Below is a small trained network, with its code and all its weights. Each question gives an input and a class and asks what happens when units are switched off, that is, made to give their printed mean instead of their output.

import numpy as np


def w(rows, s, z=0):
    codes = np.array(rows[::2]) - 128.0
    scale = np.full(codes.shape[1], s)
    scale[-1] = z or s
    return codes * scale


def f(y):
    return np.maximum(y, 0)


def log_softmax(a):
    a = a - a.max(-1, keepdims=True)
    return a - np.log(np.exp(a).sum(-1, keepdims=True))


def net(x, mask):
    res = np.array(x, float).reshape(1, 3) / 4 @ E
    y = f(res @ A[0][:, :-1].T + A[0][:, -1])
    res = res + np.where(mask, y, B[0][:, -1]) @ B[0][:, :-1]
    return log_softmax(res[-1] @ U[:, :-1].T + U[:, -1])


A, B = {}, {}
E = w([
[69,144,93,80,112,158,44,8,127],'x0',
[143,202,172,178,198,132,61,117,152],'x1',
[79,99,151,230,131,136,115,126,44],'x2',
],0.014)
A[0] = w([
[206,139,127,23,99,132,139,129,218,31],'neuron 0',
[101,24,60,79,30,118,214,107,93,165],'neuron 1',
[97,58,135,196,130,116,135,90,45,21],'neuron 2',
[141,151,147,187,203,123,65,117,152,155],'neuron 3',
[163,158,254,165,147,68,193,228,152,80],'neuron 4',
[107,146,113,132,124,171,53,37,146,131],'neuron 5',
[210,166,81,109,142,114,140,92,178,253],'neuron 6',
[64,122,99,131,131,123,66,93,157,77],'neuron 7',
[115,192,182,116,177,65,100,131,182,195],'neuron 8',
[190,114,159,163,121,85,172,214,149,134],'neuron 9',
[51,128,118,71,114,205,127,59,120,92],'neuron 10',
[144,218,135,173,223,111,74,110,130,60],'neuron 11',
[64,110,165,199,149,138,94,139,52,229],'neuron 12',
[190,182,202,167,216,158,47,130,182,58],'neuron 13',
[96,147,107,143,76,168,88,66,152,123],'neuron 14',
[108,164,81,96,137,142,132,76,147,77],'neuron 15',
[56,133,160,223,87,172,156,101,79,57],'neuron 16',
],0.0098,0.011)
B[0] = w([
[227,172,148,47,189,221,92,141,69,198],'neuron 0',
[67,52,207,88,68,41,106,178,135,253],'neuron 1',
[244,119,136,52,181,195,130,171,79,177],'neuron 2',
[93,108,186,101,60,84,124,207,153,216],'neuron 3',
[73,114,81,140,181,170,177,123,174,239],'neuron 4',
[81,129,78,133,138,132,162,156,161,225],'neuron 5',
[162,186,128,225,175,104,28,83,86,241],'neuron 6',
[142,140,94,157,145,170,217,117,139,174],'neuron 7',
[115,49,142,139,78,110,67,185,117,221],'neuron 8',
[92,141,50,152,157,143,154,101,182,228],'neuron 9',
[100,126,104,134,115,180,169,132,183,199],'neuron 10',
[151,93,159,54,92,109,152,207,141,201],'neuron 11',
[149,150,102,141,150,151,40,62,95,251],'neuron 12',
[151,40,167,57,98,156,208,173,105,217],'neuron 13',
[102,141,65,157,149,157,176,126,176,193],'neuron 14',
[165,116,105,134,174,156,178,149,131,167],'neuron 15',
[180,162,127,78,177,168,122,98,74,188],'neuron 16',
],0.011,0.016)
U = w([
[84,108,36,133,155,162,198,132,183,95],'0',
[113,58,208,68,74,119,147,162,135,83],'1',
[213,142,124,87,178,179,83,125,77,99],'2',
[61,121,114,219,111,89,8,111,129,248],'3',
[128,165,150,149,109,102,149,89,120,105],'4',
],0.015,0.017)

Each question gives the input, the list of numbers given to net, and the class t.
The units are the neurons (one row each of A and B). Each row of codes is followed by its name. A weight is (code - 128) times the scale printed after its matrix; where a second scale follows, it is the last column's (A, B and U).
mask holds one flag per neuron, in row order. A switched-off neuron (its flag False) gives its mean, the last column of its row in B, instead of its output. The means were averaged over made-up inputs and are rounded, as every weight is.
A unit's drop is (log p(t) with every unit on - log p(t) with that unit switched off) / (log p(t) with every unit on - log p(t) with every unit switched off).
The circuit of an input: a set's keep is (log p(t) with only the set's units on - log p(t) with every unit switched off) / (log p(t) with every unit on - log p(t) with every unit switched off). Starting from the 12 units with the biggest drops (on a tie, the unit counted first), units are removed one at a time, each time the one whose removal leaves the highest keep (on an exact tie, the one counted first), for as long as the keep stays at least 0.8.
circuit, biggest first: the units of the circuit, biggest drop first
most important unit: the unit with the biggest drop
top k neurons: the k neurons with the biggest drops, biggest first
drop of u: that unit's drop, to one decimal
input [8,8,2], class 0: top 2 neurons => neuron 5; neuron 14
input [5,-7,-4], class 1: most important unit => neuron 1
input [1,3,5], class 2: top 2 neurons => neuron 1; neuron 12
input [8,3,-8], class 0: top 4 neurons => neuron 5; neuron 14; neuron 10; neuron 12
input [6,-7,-5], class 1: top 4 neurons => neuron 1; neuron 9; neuron 4; neuron 0
input [-8,-7,7], class 0: top 2 neurons => neuron 9; neuron 4
input [1,2,4], class 2: top 2 neurons => neuron 1; neuron 6
input [-7,8,-5], class 1: top 4 neurons => neuron 13; neuron 8; neuron 3; neuron 11
input [-1,1,3], class 3: top 2 neurons => neuron 0; neuron 13
input [-2,-6,-7], class 2: top 4 neurons => neuron 0; neuron 6; neuron 3; neuron 13
input [-7,-6,7], class 0: top 2 neurons => neuron 9; neuron 4
input [0,-3,-1], class 3: top 2 neurons => neuron 13; neuron 11
input [7,8,-6], class 1: top 3 neurons => neuron 13; neuron 11; neuron 8
input [6,6,-2], class 0: circuit, biggest first => neuron 5
input [0,7,1], class 1: drop of neuron 14 => 0.0
input [-4,0,6], class 2: drop of neuron 12 => 0.1
input [-2,3,3], class 3: drop of neuron 2 => 0.8
